Below is a small trained network, with its code and all its weights. Each question gives an input and a target symbol and asks what happens when units are switched off, that is, made to give their printed mean instead of their output.

import numpy as np


def w(rows, s, z=0):
    codes = np.array(rows[::2]) - 128.0
    scale = np.full(codes.shape[1], s)
    scale[-1] = z or s
    return codes * scale


def f(y):
    return y / 2 * (1 + np.tanh(0.7978845608 * (y + 0.044715 * y**3)))


def softmax(a):
    e = np.exp(a - a.max(-1, keepdims=True))
    return e / e.sum(-1, keepdims=True)


def log_softmax(a):
    a = a - a.max(-1, keepdims=True)
    return a - np.log(np.exp(a).sum(-1, keepdims=True))


def net(x, mask):
    ids = ['ΓΔΘΞΠΣΦΨαηλ'.index(c) for c in x.split()]
    T = len(ids)
    res = E[ids] + P[:T]
    u = 0
    for l in range(3):
        q, k, v = (res @ M[l].T for M in (Q, K, V))
        z = softmax(np.where(np.tri(T) > 0, q @ k.T / 2**0.5, -1e9)) @ v
        res = res + np.where(mask[u], z, O[l][:, -1]) @ O[l][:, :-1]
        u += 1
        y = f(res @ A[l][:, :-1].T + A[l][:, -1])
        res = res + np.where(mask[u : u + 8], y, B[l][:, -1]) @ B[l][:, :-1]
        u += 8
    return log_softmax(res[-1] @ U[:, :-1].T + U[:, -1])


Q, K, V, O, A, B = {}, {}, {}, {}, {}, {}
E = w([
[150,130,123,155],'Γ',
[137,128,112,208],'Δ',
[142,84,134,224],'Θ',
[206,160,215,183],'Ξ',
[139,165,105,164],'Π',
[123,46,203,101],'Σ',
[27,131,46,161],'Φ',
[33,4,120,125],'Ψ',
[42,160,146,1],'α',
[217,48,197,143],'η',
[149,182,111,98],'λ',
],0.0064)
P = w([
[124,145,39,233],'0',
[181,119,121,46],'1',
[175,106,104,58],'2',
[169,93,86,92],'3',
[84,97,253,115],'4',
[78,110,243,107],'5',
],0.0035)
Q[0] = w([
[225,186,27,202],'0.h0',
[2,92,10,188],'0.h0',
],0.0059)
K[0] = w([
[249,197,67,224],'0.h0',
[1,100,36,218],'0.h0',
],0.0058)
V[0] = w([
[118,64,210,13],'0.h0',
[71,217,123,3],'0.h0',
],0.0051)
O[0] = w([
[142,99,189,46,9],'0.h0',
[157,185,144,2,150],'0.h0',
],0.0075,0.00016)
A[0] = w([
[95,209,25,136,175],'0.n0',
[72,105,64,217,235],'0.n1',
[2,111,115,73,252],'0.n2',
[163,208,26,132,199],'0.n3',
[198,199,71,167,240],'0.n4',
[16,34,82,192,239],'0.n5',
[63,186,48,168,166],'0.n6',
[174,203,40,139,200],'0.n7',
],0.0069,0.0019)
B[0] = w([
[131,198,53,146,188],'0.n0',
[88,126,102,248,235],'0.n1',
[51,141,102,3,253],'0.n2',
[165,185,73,162,211],'0.n3',
[170,170,103,233,238],'0.n4',
[41,61,98,227,238],'0.n5',
[91,173,75,184,174],'0.n6',
[163,177,89,174,207],'0.n7',
],0.0067,0.0016)
Q[1] = w([
[59,131,250,124],'1.h0',
[118,151,2,148],'1.h0',
],0.0074)
K[1] = w([
[204,113,178,2],'1.h0',
[19,173,19,190],'1.h0',
],0.0064)
V[1] = w([
[56,1,178,145],'1.h0',
[137,96,203,30],'1.h0',
],0.0053)
O[1] = w([
[162,2,35,97,107],'1.h0',
[206,150,104,123,2],'1.h0',
],0.0055,0.0064)
A[1] = w([
[157,210,77,35,154],'1.n0',
[1,144,113,112,185],'1.n1',
[231,144,133,162,253],'1.n2',
[184,14,143,188,231],'1.n3',
[139,215,213,170,205],'1.n4',
[152,203,214,172,209],'1.n5',
[100,58,137,30,210],'1.n6',
[114,49,120,14,226],'1.n7',
],0.0053,0.0036)
B[1] = w([
[193,199,103,93,184],'1.n0',
[2,144,115,66,253],'1.n1',
[238,99,155,208,188],'1.n2',
[236,52,123,167,208],'1.n3',
[155,213,209,197,224],'1.n4',
[172,224,213,219,216],'1.n5',
[120,92,141,17,223],'1.n6',
[130,98,145,18,238],'1.n7',
],0.0056,0.0037)
Q[2] = w([
[150,200,180,237],'2.h0',
[30,142,3,146],'2.h0',
],0.0049)
K[2] = w([
[165,176,140,169],'2.h0',
[27,139,2,175],'2.h0',
],0.007)
V[2] = w([
[62,26,3,159],'2.h0',
[249,52,176,121],'2.h0',
],0.0046)
O[2] = w([
[123,5,93,4,159],'2.h0',
[196,51,65,245,2],'2.h0',
],0.0038,0.0036)
A[2] = w([
[97,196,222,209,178],'2.n0',
[228,139,158,185,179],'2.n1',
[170,17,76,99,253],'2.n2',
[3,130,142,71,147],'2.n3',
[238,148,127,180,202],'2.n4',
[155,192,98,57,151],'2.n5',
[10,129,133,77,139],'2.n6',
[234,128,154,184,174],'2.n7',
],0.0064,0.0041)
B[2] = w([
[122,181,225,172,254],'2.n0',
[207,172,39,187,193],'2.n1',
[164,17,241,39,209],'2.n2',
[21,152,57,119,221],'2.n3',
[216,119,32,170,192],'2.n4',
[224,204,115,57,170],'2.n5',
[19,139,44,120,212],'2.n6',
[185,165,1,172,186],'2.n7',
],0.0056,0.0096)
U = w([
[109,116,124,149,104],'Γ',
[81,126,29,152,86],'Δ',
[76,62,128,122,131],'Θ',
[132,129,108,149,190],'Ξ',
[64,138,221,139,170],'Π',
[189,82,35,130,221],'Σ',
[123,178,80,57,37],'Φ',
[168,74,255,85,134],'Ψ',
[175,163,15,174,5],'α',
[143,104,90,135,162],'η',
[164,167,242,158,151],'λ',
],0.0058,0.0024)

Each question gives the input, a string of symbols that net reads in full, and the target symbol t.
The units are the heads (2 rows each of Q, K, V and O) and the neurons (one row each of A and B). Each row of codes is followed by its name. A weight is (code - 128) times the scale printed after its matrix; where a second scale follows, it is the last column's (O, A, B and U).
mask holds one flag per unit, layer by layer, with each layer's heads first. A switched-off unit (its flag False) gives its mean, the last column of its rows in O or B, instead of its output. The means were averaged over made-up inputs and are rounded, as every weight is.
A unit's drop is (log p(t) with every unit on - log p(t) with that unit switched off) / (log p(t) with every unit on - log p(t) with every unit switched off).
most important unit: the unit with the biggest drop
top k neurons: the k neurons with the biggest drops, biggest first
top k neurons in layer l: the k neurons of layer l with the biggest drops, biggest first
drop when u is switched off: that unit's drop, to one decimal
input Ψ Θ λ, target Ψ: top neuron : (2.n2)
input Φ Π λ Ξ λ Δ, target λ: top 2 neurons in layer 1 : (1.n5, 1.n4)
input λ α α Π Σ α, target Φ: top 2 neurons : (0.n2, 2.n5)
input η λ Ψ, target Θ: top 2 neurons in layer 0 : (0.n5, 0.n2)
input Δ λ λ Γ, target Δ: top 2 neurons : (0.n5, 0.n1)
input Θ λ Θ, target Θ: top 2 neurons : (0.n5, 0.n1)
input Θ Φ Θ, target Θ: top 3 neurons : (0.n5, 0.n1, 2.n2)
input Σ Π Ψ Π, target Σ: top 3 neurons : (0.n5, 2.n0, 1.n1)
input Φ Ξ λ λ, target Φ: top 4 neurons in layer 0 : (0.n5, 0.n1, 0.n6, 0.n0)
input Π Φ Δ α Φ Ξ, target α: top 2 neurons in layer 0 : (0.n2, 0.n5)
input Δ Σ λ Ψ, target Θ: top 2 neurons : (2.n2, 0.n5)
input Σ Π Γ Γ, target Σ: top 2 neurons in layer 0 : (0.n2, 0.n5)
input λ λ λ Δ η, target Σ: top 3 neurons in layer 1 : (1.n3, 1.n1, 1.n2)
input Θ Π λ, target Θ: most important unit : 1.h0
input Θ Γ Π, target Θ: top 3 neurons : (0.n5, 0.n1, 2.n2)
input α λ Θ Π, target α: top 2 neurons in layer 1 : (1.n1, 1.n2)
input α λ Π, target α: drop when 2.h0 is switched off : 0.2
input λ Σ Γ, target λ: drop when 2.h0 is switched off : 0.2
input Δ α Π, target Δ: drop when 0.n0 is switched off : 0.1
input Π Ξ Σ λ, target Π: drop when 1.h0 is switched off : 1.5
input α λ λ Δ, target α: top neuron in layer 0 : (0.n2)
input Ψ α Θ Π, target Ψ: top 2 neurons in layer 0 : (0.n5, 0.n1)
input α α λ Δ, target α: top 2 neurons in layer 1 : (1.n1, 1.n2)
input α Π Σ λ Ξ, target α: top 4 neurons in layer 2 : (2.n7, 2.n1, 2.n4, 2.n2)
